Below is a small trained network, with its code and all its weights. Each question gives an input and a target symbol and asks what happens when units are switched off, that is, made to give their printed mean instead of their output.

import numpy as np


def w(rows, s, z=0):
    codes = np.array(rows[::2]) - 128.0
    scale = np.full(codes.shape[1], s)
    scale[-1] = z or s
    return codes * scale


def f(y):
    return np.maximum(y, 0)


def softmax(a):
    e = np.exp(a - a.max(-1, keepdims=True))
    return e / e.sum(-1, keepdims=True)


def log_softmax(a):
    a = a - a.max(-1, keepdims=True)
    return a - np.log(np.exp(a).sum(-1, keepdims=True))


def net(x, mask):
    ids = ['αβγδεζηθλμξπστφω'.index(c) for c in x.split()]
    T = len(ids)
    res = E[ids] + P[:T]
    u = 0
    for l in range(2):
        q, k, v = (res @ M[l].T for M in (Q, K, V))
        z = softmax(np.where(np.tri(T) > 0, q @ k.T / 3**0.5, -1e9)) @ v
        res = res + np.where(mask[u], z, O[l][:, -1]) @ O[l][:, :-1]
        u += 1
        y = f(res @ A[l][:, :-1].T + A[l][:, -1])
        res = res + np.where(mask[u : u + 8], y, B[l][:, -1]) @ B[l][:, :-1]
        u += 8
    return log_softmax(res[-1] @ U[:, :-1].T + U[:, -1])


Q, K, V, O, A, B = {}, {}, {}, {}, {}, {}
E = w([
[86,153,27,95,176,145,121,137,20,97],'α',
[177,186,166,156,148,134,131,201,72,191],'β',
[138,118,80,71,201,76,144,73,191,126],'γ',
[70,90,121,111,102,129,116,195,211,111],'δ',
[105,117,56,201,80,82,127,159,152,148],'ε',
[195,57,77,124,148,107,104,101,47,150],'ζ',
[173,179,180,104,194,80,188,80,117,152],'η',
[130,80,119,82,65,40,170,176,135,86],'θ',
[142,117,63,213,96,121,180,135,153,127],'λ',
[22,72,98,113,100,132,137,130,83,142],'μ',
[181,71,104,165,95,192,125,104,178,238],'ξ',
[102,104,122,35,181,157,129,92,85,39],'π',
[105,129,94,143,84,253,47,184,121,98],'σ',
[78,204,155,181,162,170,52,87,162,177],'τ',
[160,90,220,69,115,197,139,69,152,156],'φ',
[242,102,84,152,184,86,69,177,115,59],'ω',
],0.014)
P = w([
[117,173,40,106,4,125,105,100,165,118],'0',
[85,170,67,120,69,106,124,121,146,107],'1',
[92,162,88,132,97,116,138,140,137,111],'2',
[97,168,109,156,99,129,161,152,124,103],'3',
[78,157,127,174,128,108,144,162,112,132],'4',
[89,168,142,182,132,112,141,183,98,151],'5',
[98,164,122,162,130,132,138,159,98,129],'6',
],0.004)
Q[0] = w([
[179,77,124,139,136,101,206,100,170,124],'L0H0',
[174,140,127,140,132,131,127,147,119,140],'L0H0',
[246,96,157,139,156,119,218,85,122,99],'L0H0',
],0.012)
K[0] = w([
[114,92,67,172,122,106,143,127,170,121],'L0H0',
[160,109,120,126,116,129,134,145,128,118],'L0H0',
[150,61,7,153,108,132,118,113,139,92],'L0H0',
],0.014)
V[0] = w([
[159,170,118,33,115,149,158,100,124,141],'L0H0',
[215,252,222,137,73,155,103,89,123,148],'L0H0',
[181,97,144,112,98,111,132,151,134,163],'L0H0',
],0.0044)
O[0] = w([
[82,110,142,114,171,135,121,191,131,156,53],'L0H0',
[114,18,107,172,253,101,122,164,146,82,4],'L0H0',
[200,116,144,162,158,142,179,156,167,158,139],'L0H0',
],0.0065,0.0019)
A[0] = w([
[132,112,178,112,75,148,114,110,75,205,154],'L0N0',
[105,157,250,144,182,133,144,117,142,177,156],'L0N1',
[95,161,113,139,230,182,52,180,156,141,116],'L0N2',
[74,26,126,187,190,64,146,159,175,85,3],'L0N3',
[137,137,147,131,96,142,93,90,196,211,152],'L0N4',
[131,152,253,60,115,187,136,144,173,169,158],'L0N5',
[121,125,105,116,173,164,107,133,64,17,159],'L0N6',
[141,114,111,107,252,157,182,97,136,96,111],'L0N7',
],0.0067,0.0032)
B[0] = w([
[127,95,147,123,161,151,146,87,101,162,239],'L0N0',
[124,144,155,147,174,107,127,63,68,80,199],'L0N1',
[91,118,170,186,111,121,81,109,57,150,215],'L0N2',
[218,115,41,98,168,109,91,70,1,151,162],'L0N3',
[137,146,156,158,149,171,122,110,178,105,253],'L0N4',
[167,60,163,133,161,130,149,125,154,63,220],'L0N5',
[200,156,122,92,98,129,57,166,131,116,203],'L0N6',
[131,133,179,87,107,91,171,97,151,128,170],'L0N7',
],0.009,0.0019)
Q[1] = w([
[43,166,181,101,30,209,143,171,212,73],'L1H0',
[134,124,150,250,76,187,128,170,83,166],'L1H0',
[101,166,171,140,97,146,254,133,231,109],'L1H0',
],0.0094)
K[1] = w([
[88,102,50,105,12,141,101,150,179,116],'L1H0',
[125,100,129,204,101,171,148,174,93,140],'L1H0',
[123,126,47,127,55,102,151,119,200,145],'L1H0',
],0.011)
V[1] = w([
[68,119,131,213,113,161,58,247,84,241],'L1H0',
[226,207,115,98,150,42,156,222,68,218],'L1H0',
[59,252,192,183,225,62,200,166,140,104],'L1H0',
],0.0044)
O[1] = w([
[174,145,146,110,139,160,227,207,89,119,34],'L1H0',
[134,145,24,114,254,176,148,146,134,114,5],'L1H0',
[131,186,119,69,136,94,131,213,237,209,23],'L1H0',
],0.0067,0.0011)
A[1] = w([
[139,124,139,67,68,128,134,157,124,105,176],'L1N0',
[98,142,85,182,113,149,101,170,111,165,124],'L1N1',
[57,152,196,149,101,116,134,159,197,99,113],'L1N2',
[147,100,166,2,136,157,109,120,127,91,9],'L1N3',
[122,159,62,108,128,187,60,191,119,171,95],'L1N4',
[118,137,63,80,118,174,163,82,80,123,65],'L1N5',
[73,98,86,98,116,32,145,158,128,99,110],'L1N6',
[175,112,57,56,188,145,196,191,155,152,2],'L1N7',
],0.0092,0.0032)
B[1] = w([
[100,92,129,81,140,121,114,206,109,167,182],'L1N0',
[119,188,140,105,72,99,139,83,124,78,255],'L1N1',
[114,99,35,143,184,183,106,156,152,120,209],'L1N2',
[69,128,90,173,127,23,150,170,131,83,177],'L1N3',
[158,192,205,73,154,152,159,87,190,107,172],'L1N4',
[68,140,136,115,196,162,198,155,113,152,205],'L1N5',
[228,114,174,107,139,148,136,139,123,198,181],'L1N6',
[89,134,209,254,180,96,127,160,115,127,168],'L1N7',
],0.0082,0.0037)
U = w([
[149,66,51,125,209,170,132,85,50,133,128],'α',
[148,149,173,162,202,113,179,172,137,150,104],'β',
[155,102,161,155,94,66,22,96,80,163,39],'γ',
[219,95,177,51,89,69,160,196,112,188,175],'δ',
[110,65,94,108,160,200,103,202,201,112,217],'ε',
[125,132,138,117,144,127,106,130,125,128,60],'ζ',
[159,159,205,81,84,202,96,116,110,80,83],'η',
[134,188,50,216,48,82,211,124,145,102,253],'θ',
[110,195,126,58,155,162,147,110,129,93,59],'λ',
[235,137,96,140,174,138,48,136,133,49,48],'μ',
[197,98,198,140,114,247,137,69,173,211,29],'ξ',
[2,114,184,89,110,136,182,103,110,200,71],'π',
[115,67,217,128,141,107,156,84,153,63,67],'σ',
[66,132,111,100,140,44,95,149,99,68,86],'τ',
[51,170,131,192,162,160,20,96,127,149,100],'φ',
[143,167,118,40,188,91,99,38,210,176,218],'ω',
],0.0066,0.0028)

Each question gives the input, a string of symbols that net reads in full, and the target symbol t.
The units are the heads (3 rows each of Q, K, V and O) and the neurons (one row each of A and B). Each row of codes is followed by its name. A weight is (code - 128) times the scale printed after its matrix; where a second scale follows, it is the last column's (O, A, B and U).
mask holds one flag per unit, layer by layer, with each layer's heads first. A switched-off unit (its flag False) gives its mean, the last column of its rows in O or B, instead of its output. The means were averaged over made-up inputs and are rounded, as every weight is.
A unit's drop is (log p(t) with every unit on - log p(t) with that unit switched off) / (log p(t) with every unit on - log p(t) with every unit switched off).
The circuit of an input: a set's keep is (log p(t) with only the set's units on - log p(t) with every unit switched off) / (log p(t) with every unit on - log p(t) with every unit switched off). Starting from the 12 units with the biggest drops (on a tie, the unit counted first), units are removed one at a time, each time the one whose removal leaves the highest keep (on an exact tie, the one counted first), for as long as the keep stays at least 0.8.
units of the circuit, in order: the units of the circuit, biggest drop first
top k neurons: the k neurons with the biggest drops, biggest first
top k neurons in layer l: the k neurons of layer l with the biggest drops, biggest first
drop of u: that unit's drop, to one decimal
input γ φ η π ε, target ω: top 3 neurons : [L0N3 L0N1 L1N4]
input λ π λ τ ζ, target δ: units of the circuit, in order : [L1H0 L0N2 L1N0 L0H0]
input λ τ λ σ, target η: top 4 neurons : [L0N6 L1N4 L0N2 L1N1]
input δ ω λ δ, target ε: top 2 neurons : [L1N2 L1N0]
input θ η ζ, target ω: units of the circuit, in order : [L1H0 L1N4 L0N1]
input λ λ γ η, target ω: units of the circuit, in order : [L1H0 L0N1]
input σ μ λ β, target β: units of the circuit, in order : [L1H0 L1N7]
input τ λ μ ε, target δ: top 3 neurons : [L0N3 L1N6 L0N2]
input λ φ η τ ξ α, target δ: top 2 neurons in layer 0 : [L0N2 L0N6]
input δ ξ λ ξ β δ μ, target β: top 2 neurons : [L1N7 L0N3]
input λ ζ φ λ φ δ δ, target γ: top 2 neurons : [L0N3 L0N5]
input γ λ δ λ ω φ β, target β: top 2 neurons : [L0N2 L1N7]
input ω θ ζ η λ ζ π, target τ: top 3 neurons : [L1N3 L0N6 L0N7]
input τ λ λ θ ζ, target δ: top 2 neurons in layer 0 : [L0N2 L0N1]
input ζ ζ μ π η γ δ, target ω: top 3 neurons : [L0N3 L1N4 L0N1]
input β λ β ω, target β: top 2 neurons in layer 1 : [L1N7 L1N4]
input λ λ λ ω λ φ, target σ: drop of L0N1 : 0.1
input φ θ γ μ, target γ: drop of L0H0 : 1.0
input β β ε, target β: drop of L1N7 : 0.5
input τ δ θ λ π θ, target δ: drop of L1N0 : 0.2
input τ μ ζ ω, target δ: top neuron in layer 1 : [L1N0]
input π ξ ζ λ φ, target σ: top neuron in layer 0 : [L0N5]
input λ δ ζ β ε, target β: top neuron in layer 0 : [L0N3]
input τ α ζ α, target δ: top 2 neurons in layer 1 : [L1N0 L1N6]
